Below is a small trained network, with its code and all its weights. Each question gives an input and a class and asks what happens when units are switched off, that is, made to give their printed mean instead of their output.

import numpy as np


def w(rows, s, z=0):
    codes = np.array(rows[::2]) - 128.0
    scale = np.full(codes.shape[1], s)
    scale[-1] = z or s
    return codes * scale


def f(y):
    return np.maximum(y, 0)


def log_softmax(a):
    a = a - a.max(-1, keepdims=True)
    return a - np.log(np.exp(a).sum(-1, keepdims=True))


def net(x, mask):
    res = np.array(x, float).reshape(1, 4) / 4 @ E
    y = f(res @ A[0][:, :-1].T + A[0][:, -1])
    res = res + np.where(mask, y, B[0][:, -1]) @ B[0][:, :-1]
    return log_softmax(res[-1] @ U[:, :-1].T + U[:, -1])


A, B = {}, {}
E = w([
[187,188,132,36,68,225,217,128,128,226],'x0',
[212,225,172,175,52,136,77,37,155,56],'x1',
[79,50,242,200,36,179,183,156,36,104],'x2',
[209,107,116,145,88,88,208,254,226,58],'x3',
],0.005)
A[0] = w([
[176,176,143,52,79,216,194,119,125,200,48],'n1',
[60,55,81,84,198,115,165,199,107,197,193],'n2',
[93,81,152,220,174,30,47,119,123,41,25],'n3',
[210,95,106,138,79,85,220,254,224,59,90],'n4',
[195,215,170,180,66,128,75,56,144,73,14],'n5',
[88,86,135,225,167,41,39,120,113,51,14],'n6',
[93,72,214,179,57,180,165,152,64,110,19],'n7',
[65,48,89,84,202,120,168,191,108,184,1],'n8',
[59,136,137,107,163,176,66,28,47,198,41],'n9',
[174,184,149,41,70,200,187,120,118,203,43],'n10',
[168,169,144,63,70,217,189,124,129,199,21],'n11',
[191,218,162,178,57,127,89,57,150,66,68],'n12',
[80,67,213,191,60,175,167,144,46,120,41],'n13',
[211,97,116,157,77,89,233,250,241,69,56],'n14',
[197,210,169,170,65,134,87,65,161,65,12],'n15',
[161,195,20,63,209,86,79,101,193,153,33],'n16',
[65,140,136,108,162,180,61,23,43,189,2],'n17',
[179,178,136,59,70,211,191,126,118,211,54],'n18',
[150,188,24,55,215,94,79,109,187,145,63],'n19',
[153,195,26,59,213,85,71,105,200,156,30],'n20',
[70,42,93,88,184,112,176,209,134,172,66],'n21',
[61,45,77,88,198,119,174,194,103,183,41],'n22',
[86,70,213,186,62,179,163,141,51,116,32],'n23',
],0.0046,0.0023)
B[0] = w([
[56,56,82,83,192,111,118,222,189,67,224],'n1',
[175,147,78,169,60,209,106,52,103,103,236],'n2',
[42,52,67,73,200,111,125,242,205,62,222],'n3',
[107,234,192,56,183,101,45,125,26,178,254],'n4',
[168,117,44,194,48,209,73,189,116,122,207],'n5',
[43,53,73,72,199,97,120,255,206,60,217],'n6',
[186,96,187,199,119,52,198,143,182,211,208],'n7',
[181,140,46,200,45,210,67,171,113,121,186],'n8',
[118,216,187,85,171,90,57,187,48,188,222],'n9',
[56,55,74,84,189,109,118,226,196,66,223],'n10',
[50,52,75,84,197,95,114,245,197,70,212],'n11',
[163,123,54,177,58,206,82,145,108,112,221],'n12',
[193,94,190,197,102,59,201,126,178,208,221],'n13',
[95,233,194,58,186,88,39,148,21,191,251],'n14',
[170,133,54,195,56,208,64,185,106,131,203],'n15',
[191,83,200,217,92,59,213,127,181,208,225],'n16',
[114,215,190,88,177,83,53,234,46,204,215],'n17',
[58,60,75,78,193,106,117,218,196,61,227],'n18',
[186,90,197,199,98,72,208,110,177,195,227],'n19',
[198,83,200,209,96,57,213,128,184,211,226],'n20',
[168,153,66,171,59,206,74,115,91,117,197],'n21',
[180,141,55,188,48,207,76,137,106,117,197],'n22',
[189,96,192,200,106,58,200,136,178,206,215],'n23',
],0.0053,0.0042)
U = w([
[163,103,176,161,111,89,204,121,157,159,107],'0',
[65,81,88,99,175,123,128,149,167,81,111],'1',
[156,142,78,152,66,211,102,124,106,119,111],'2',
[111,201,177,91,167,106,95,131,66,148,111],'3',
[124,135,136,104,128,149,164,78,121,102,219],'4',
[95,137,146,72,130,152,218,1,109,42,3],'5',
],0.019)

Each question gives the input, the list of numbers given to net, and the class t.
The units are the neurons (one row each of A and B). Each row of codes is followed by its name. A weight is (code - 128) times the scale printed after its matrix; where a second scale follows, it is the last column's (A, B and U).
mask holds one flag per neuron, in row order. A switched-off neuron (its flag False) gives its mean, the last column of its row in B, instead of its output. The means were averaged over made-up inputs and are rounded, as every weight is.
A unit's drop is (log p(t) with every unit on - log p(t) with that unit switched off) / (log p(t) with every unit on - log p(t) with every unit switched off).
The circuit of an input: a set's keep is (log p(t) with only the set's units on - log p(t) with every unit switched off) / (log p(t) with every unit on - log p(t) with every unit switched off). Starting from the 12 units with the biggest drops (on a tie, the unit counted first), units are removed one at a time, each time the one whose removal leaves the highest keep (on an exact tie, the one counted first), for as long as the keep stays at least 0.8.
circuit, biggest first: the units of the circuit, biggest drop first
top k neurons: the k neurons with the biggest drops, biggest first
drop of u: that unit's drop, to one decimal
input [0,7,-3,6], class 2: circuit, biggest first	n15
input [-7,-6,-7,-5], class 0: circuit, biggest first	n20; n16
input [-4,-5,3,8], class 3: circuit, biggest first	n14; n4
input [3,3,-2,5], class 3: top 2 neurons	n14; n4
input [5,-5,2,4], class 1: top 4 neurons	n18; n11; n1; n10
input [-6,6,8,-8], class 0: top 3 neurons	n13; n23; n7
input [-6,4,4,3], class 1: top 2 neurons	n3; n6
input [0,8,-6,-8], class 2: top 3 neurons	n5; n12; n15
input [-7,5,2,-4], class 1: top 2 neurons	n6; n3
input [7,-4,-7,8], class 3: drop of n14	1.4
input [-2,-5,7,-2], class 0: drop of n23	0.1
input [-7,8,-1,5], class 2: drop of n15	1.2
